[[120 141 130 112 123 132 156]
 [112 128 125 115 117 123 131]
 [138 157 107 136 127 128 133]]
131

[[156 152 133 103 150  98 105]
 [155 158 130 150 143 134 130]]
130

[[125 128 134 141 131 133 134]
 [114 152 128 127 115 133 138]]
138

[[131 135 118 133 136 129]
 [138 141 118 106 156 115]
 [129 109 149 135 117 143]]
115

[[120 117 128 139]
 [137 127 151 122]]
122

[[140 118 129 104 136  98]
 [121 130 120 129 130 134]
 [126 124 124 132 120 138]]
134

[[143 134 131 125 106]
 [130 130 147 126 127]]
127

[[139 111 154 152 114]
 [141 126 142 143 117]]
117
---
[156 157 123 111] value 111
[120 156 137 142 146] value 146
[126 124 121 106 141 132] value 132
[134 105 139 135 123 125 154] value 154
[113 139 142 115 100 144] value 144
[126 137 116 130  99] value 99
[144 155 137 149 140 155] value 155
[126 132 128 127 154 151] value 151
---
[[116 134 131 126 122]
 [109 107 100 124 123]] --> 100

[[126 130 129 131 131 129 129]
 [114 105 145 128 132 109 137]
 [125 129 125 127 129 128 134]] --> 145

[[124 129 114 102 149]
 [123 131 128 141 113]] --> 128

[[156 120 144 105 129 125]
 [136 144 130 134 119 119]
 [126 156 107 124 119 137]] --> 130

[[141 135 125 155]
 [143 136 126 154]
 [142 136 126 154]] --> 126

[[122 144 153 147]
 [116 101 106 126]] --> 106
---
[123 104 150 129 127 107 124] -> 127
[154 125 152 123 125] -> 152
[155 129 143 126 140] -> 143
[147 115 146 140 152] -> 146
[135 142 137 102] -> 142
[136 131 129 104 107 111 129] -> 107
---
[[127 126 139 126 127 117 120]
 [106 136 156 103 101 151 150]
 [110 135 146 108 107 106 110]] ans = 127

[[118 112 115 115 132 126]
 [133 153 134 116 125 122]
 [122 124 122 135 142 136]] ans = 118

[[125 106 120 126 128]
 [128 104 122 128 128]
 [121 118 123 128 129]] ans = 125

[[141 101 131 120 136 138 118]
 [123 144 125 132 123 126 134]
 [133 110 139 131 143 112 128]] ans = 141

[[116 130 122 116 147 152]
 [137 111 138 116 138 109]
 [133 131 108 121 136 143]] ans = 116

[[120 145 105 131 116]
 [122 139 113 130 120]
 [120 145 105 131 116]] ans = 120

[[134 121 145 110 137]
 [ 99 102 131 124 132]
 [127 127 125 130 125]] ans = 134

[[132 121 143 130 136]
 [133 126 156 128 130]
 [119 103 127 148 124]] ans = 132

[[144 109 139 112 104 134]
 [142 125 132 120  99 125]
 [125 126 131 117 100 123]] ans = 144

[[115 122 119 136 142]
 [149 141 117 111 120]
 [142 133 105 113 134]] ans = 115
---
[[147 132 136 151 128 120]
 [131 143 150 130 104 130]
 [133 121 109 130 147 119]] -> 132

[[108 101 119 135 106 146]
 [117 124 151 112 140 124]] -> 101

[157 112 122 112] -> 112

[138 145 128 145 106] -> 145

[[106 128 123 126]
 [132 133 120 126]] -> 128

[[119 122 109 124 153]
 [119 122 109 124 152]
 [139 112 108 140 120]] -> 122

[[152 129 143 112 136]
 [114 110 121 147 149]] -> 129
---
[121 117 123 156 117 109 134]
123
[140 148 115  99 102 129]
115
[ 98 136 131 130 113]
131
[119 133 122 137 102 157 107]
122
[155 131 141 101]
141
[150 130 120 141 101]
120
---
[154 101 152 155 122 117 145] ⇒ 154, 145

[[117 129 117 121 116]
 [116 100 125 127 135]
 [130 128 137 127 136]] ⇒ 117, 136

[144 104 124 112 109 120] ⇒ 144, 120

[[136 136 131 134 131 128 133]
 [149 146 125 141 125 122 158]
 [109  99 157 106 151 138 148]] ⇒ 136, 148

[[118 103 123 130 100]
 [117 147 124 137 121]] ⇒ 118, 121

[125 101 155 116] ⇒ 125, 116

[127 128 131 101] ⇒ 127, 101
---
[[149 127 123 129 127]
 [129 125 139 131 117]] 129

[153 105 111 123 105 148] 123

[111 150 123 137 105 150] 137

[[125 106 128 125 124 138]
 [134 113 131 118 130 129]] 125

[151 123 135 130 123 139] 130

[145 108 141  99] 99

[107 101 138 109 140 152 139] 109

[[125 128 127 122 120 115 123]
 [149 120 130 127 137 120 129]
 [143 127 130 118 130 118 126]] 122

[[120 131 107 147]
 [131 139 150 105]] 147
---
[[145, 119, 123, 136, 157, 114, 119],
 [155, 127, 124, 149, 138, 122, 127],
 [156, 117, 139, 140, 137, 147, 124]] Out: 119

[[136, 128, 157, 121, 108, 106, 142],
 [144, 114, 122, 117, 136, 131, 148],
 [141, 115, 111, 124, 144, 142, 146]] Out: 128

[[113, 116, 126, 118, 136, 141],
 [137, 138, 130, 145, 112, 122],
 [128, 134, 133, 145, 105, 112]] Out: 116

[[141, 136, 141, 151],
 [119, 122, 119, 112],
 [137, 131, 137, 139]] Out: 136

[[141, 122, 153, 123, 122, 137, 141],
 [127, 127, 138, 122, 125, 118, 128],
 [143, 124, 151, 123, 122, 138, 140]] Out: 122

[[139, 133, 127, 102],
 [121, 132, 135, 138],
 [144, 126, 113, 151]] Out: 133

[[120, 134, 127, 141],
 [112, 152, 117, 112],
 [115, 142, 120, 134]] Out: 134

[[134, 105, 128, 123],
 [135, 135, 108, 118],
 [112, 136, 129, 113]] Out: 105

[[112, 131, 153, 152, 109],
 [127, 112, 140, 134, 154],
 [108, 121, 134, 132, 128]] Out: 131

[[120, 129, 157, 119],
 [136, 118, 126, 142],
 [135, 118, 126, 142]] Out: 129
